Below is a small trained network, with its code and all its weights. Each question gives an input and a target symbol and asks what happens when units are switched off, that is, made to give their printed mean instead of their output.

import numpy as np


def w(rows, s, z=0):
    codes = np.array(rows[::2]) - 128.0
    scale = np.full(codes.shape[1], s)
    scale[-1] = z or s
    return codes * scale


def f(y):
    return np.maximum(y, 0)


def softmax(a):
    e = np.exp(a - a.max(-1, keepdims=True))
    return e / e.sum(-1, keepdims=True)


def log_softmax(a):
    a = a - a.max(-1, keepdims=True)
    return a - np.log(np.exp(a).sum(-1, keepdims=True))


def net(x, mask):
    ids = ['ΓΠΨΩαβεηλμξφ'.index(c) for c in x.split()]
    T = len(ids)
    res = E[ids] + P[:T]
    u = 0
    for l in range(3):
        r = res
        for j in range(3):
            rows = slice(2 * j, 2 * j + 2)
            q, k, v = (r @ M[l][rows].T for M in (Q, K, V))
            z = softmax(np.where(np.tri(T) > 0, q @ k.T / 2**0.5, -1e9)) @ v
            o = O[l][rows]
            res = res + np.where(mask[u + j], z, o[:, -1]) @ o[:, :-1]
        u += 3
        y = f(res @ A[l][:, :-1].T + A[l][:, -1])
        res = res + np.where(mask[u : u + 4], y, B[l][:, -1]) @ B[l][:, :-1]
        u += 4
    return log_softmax(res[-1] @ U[:, :-1].T + U[:, -1])


Q, K, V, O, A, B = {}, {}, {}, {}, {}, {}
E = w([
[52,79,155],'Γ',
[157,65,91],'Π',
[186,134,115],'Ψ',
[115,117,152],'Ω',
[121,248,96],'α',
[119,128,115],'β',
[61,77,162],'ε',
[140,184,167],'η',
[146,132,94],'λ',
[65,141,89],'μ',
[88,169,34],'ξ',
[96,103,197],'φ',
],0.013)
P = w([
[59,130,153],'0',
[178,135,133],'1',
[19,124,150],'2',
[178,123,117],'3',
[13,124,150],'4',
[173,114,111],'5',
[1,132,154],'6',
[174,106,107],'7',
],0.0081)
Q[0] = w([
[204,231,179],'0.h1',
[164,98,174],'0.h1',
[116,126,158],'0.h2',
[6,180,49],'0.h2',
[94,105,187],'0.h3',
[139,74,87],'0.h3',
],0.016)
K[0] = w([
[188,182,75],'0.h1',
[154,100,109],'0.h1',
[127,158,165],'0.h2',
[80,160,4],'0.h2',
[85,111,129],'0.h3',
[140,126,82],'0.h3',
],0.023)
V[0] = w([
[123,140,96],'0.h1',
[96,135,79],'0.h1',
[174,79,252],'0.h2',
[104,132,82],'0.h2',
[89,98,44],'0.h3',
[147,126,74],'0.h3',
],0.0041)
O[0] = w([
[148,146,148,129],'0.h1',
[174,150,142,152],'0.h1',
[132,2,143,5],'0.h2',
[138,187,109,171],'0.h2',
[125,89,182,146],'0.h3',
[91,89,136,109],'0.h3',
],0.0035,0.0023)
A[0] = w([
[117,223,198,88],'0.n1',
[116,115,203,175],'0.n2',
[214,185,119,106],'0.n3',
[159,250,77,4],'0.n4',
],0.011,0.0013)
B[0] = w([
[17,94,144,236],'0.n1',
[192,89,107,186],'0.n2',
[130,79,200,183],'0.n3',
[78,8,49,255],'0.n4',
],0.012,0.0044)
Q[1] = w([
[7,198,73],'1.h1',
[159,144,80],'1.h1',
[133,97,67],'1.h2',
[101,101,121],'1.h2',
[118,112,123],'1.h3',
[154,103,182],'1.h3',
],0.02)
K[1] = w([
[55,29,1],'1.h1',
[129,170,45],'1.h1',
[182,117,137],'1.h2',
[163,123,83],'1.h2',
[147,121,129],'1.h3',
[162,172,180],'1.h3',
],0.017)
V[1] = w([
[98,78,1],'1.h1',
[151,178,131],'1.h1',
[126,129,129],'1.h2',
[176,108,112],'1.h2',
[115,102,45],'1.h3',
[133,135,131],'1.h3',
],0.0084)
O[1] = w([
[132,253,30,248],'1.h1',
[93,154,214,67],'1.h1',
[132,128,128,128],'1.h2',
[148,71,76,122],'1.h2',
[197,30,204,187],'1.h3',
[128,145,132,118],'1.h3',
],0.0043,0.014)
A[1] = w([
[120,144,137,253],'1.n1',
[70,81,222,49],'1.n2',
[96,171,106,225],'1.n3',
[165,103,249,59],'1.n4',
],0.012,0.0031)
B[1] = w([
[163,198,125,173],'1.n1',
[166,8,190,196],'1.n2',
[145,213,154,254],'1.n3',
[238,205,17,161],'1.n4',
],0.011,0.0062)
Q[2] = w([
[176,5,174],'2.h1',
[179,168,79],'2.h1',
[30,17,183],'2.h2',
[213,83,55],'2.h2',
[52,184,152],'2.h3',
[139,249,76],'2.h3',
],0.011)
K[2] = w([
[158,51,227],'2.h1',
[203,169,122],'2.h1',
[32,65,98],'2.h2',
[139,206,45],'2.h2',
[54,125,89],'2.h3',
[134,138,6],'2.h3',
],0.012)
V[2] = w([
[123,163,100],'2.h1',
[55,116,225],'2.h1',
[137,132,59],'2.h2',
[113,128,124],'2.h2',
[91,86,65],'2.h3',
[248,190,115],'2.h3',
],0.014)
O[2] = w([
[125,143,80,154],'2.h1',
[205,169,170,57],'2.h1',
[64,101,132,199],'2.h2',
[119,125,148,135],'2.h2',
[28,63,131,244],'2.h3',
[201,156,2,66],'2.h3',
],0.012,0.011)
A[2] = w([
[166,20,77,135],'2.n1',
[95,149,162,253],'2.n2',
[142,19,114,208],'2.n3',
[197,10,138,26],'2.n4',
],0.011,0.0059)
B[2] = w([
[141,89,235,219],'2.n1',
[213,158,94,229],'2.n2',
[166,251,131,249],'2.n3',
[62,2,20,181],'2.n4',
],0.012,0.018)
U = w([
[188,157,53,94],'Γ',
[159,132,210,94],'Π',
[155,133,129,214],'Ψ',
[134,87,126,138],'Ω',
[137,96,131,166],'α',
[89,3,123,4],'β',
[179,108,47,162],'ε',
[179,184,98,220],'η',
[103,112,9,146],'λ',
[188,231,112,212],'μ',
[136,184,155,203],'ξ',
[52,113,192,24],'φ',
],0.0059,0.0021)

Each question gives the input, a string of symbols that net reads in full, and the target symbol t.
The units are the heads (2 rows each of Q, K, V and O) and the neurons (one row each of A and B). Each row of codes is followed by its name. A weight is (code - 128) times the scale printed after its matrix; where a second scale follows, it is the last column's (O, A, B and U).
mask holds one flag per unit, layer by layer, with each layer's heads first. A switched-off unit (its flag False) gives its mean, the last column of its rows in O or B, instead of its output. The means were averaged over made-up inputs and are rounded, as every weight is.
A unit's drop is (log p(t) with every unit on - log p(t) with that unit switched off) / (log p(t) with every unit on - log p(t) with every unit switched off).
The circuit of an input: a set's keep is (log p(t) with only the set's units on - log p(t) with every unit switched off) / (log p(t) with every unit on - log p(t) with every unit switched off). Starting from the 12 units with the biggest drops (on a tie, the unit counted first), units are removed one at a time, each time the one whose removal leaves the highest keep (on an exact tie, the one counted first), for as long as the keep stays at least 0.8.
circuit, biggest first: the units of the circuit, biggest drop first
k most important neurons of layer l: the k neurons of layer l with the biggest drops, biggest first
which heads matter: for each layer, one digit per head in row order, 1 if its drop is at least 0.15 and else 0, layers parted by /
input β ξ ξ Π η β λ, target λ: circuit, biggest first : (1.h1; 2.h1; 0.n4)
input ε ε ξ ε μ φ, target ε: which heads matter : 010 / 100 / 001
input η λ λ β β η η Γ, target Π: circuit, biggest first : (1.h1; 1.n2; 2.h1)
input φ λ ξ ξ α, target φ: which heads matter : 010 / 101 / 001
input μ φ ξ β Π, target λ: circuit, biggest first : (0.n4; 1.h1; 0.h2; 2.h1)
input α φ μ, target φ: circuit, biggest first : (2.h3; 0.n4)
input φ η β Γ α ξ ξ, target λ: circuit, biggest first : (1.h1; 0.n4; 2.h1)
input Ψ ξ ε μ μ, target λ: circuit, biggest first : (1.h1; 0.n4; 2.h1)
input ε φ α α α Ψ β, target φ: 2 most important neurons of layer 0 : (0.n4; 0.n1)
input Π μ ξ ξ, target φ: most important neuron of layer 2 : (2.n1)
input φ α ξ Γ Π μ ε, target λ: which heads matter : 000 / 100 / 100
input α μ ε λ η λ η, target φ: circuit, biggest first : (2.h3; 0.n1)
input Π α ε μ η μ μ, target φ: which heads matter : 000 / 100 / 001
input η β ξ β β, target λ: 2 most important neurons of layer 2 : (2.n1; 2.n3)
input λ μ η η η η η Γ, target Π: circuit, biggest first : (1.h1; 0.n1; 1.n2; 2.h1)
input α Ω φ η λ, target φ: which heads matter : 000 / 101 / 001
input λ α β, target φ: which heads matter : 000 / 100 / 001
input ε α η Π Ω, target φ: circuit, biggest first : (2.h3; 0.n4; 0.n1)
input η φ ε η η ε α, target φ: circuit, biggest first : (2.h3; 0.n1)
input α η Π, target φ: which heads matter : 010 / 100 / 001
input Ψ η η η, target β: which heads matter : 000 / 100 / 100
input φ λ μ φ η, target Π: 2 most important neurons of layer 2 : (2.n3; 2.n4)
input Π η λ φ Ω μ, target λ: circuit, biggest first : (1.n2; 2.h1; 2.n1)
input ε Ω η, target Π: circuit, biggest first : (1.h1; 1.n2; 0.n4; 2.h1)
input ξ φ λ φ φ, target λ: 2 most important neurons of layer 0 : (0.n4; 0.n3)
input φ ξ Ω ε η ξ Π, target λ: circuit, biggest first : (0.n4; 1.h1; 2.h1)
input λ ξ ε, target λ: circuit, biggest first : (0.n4; 1.h1; 2.h1)
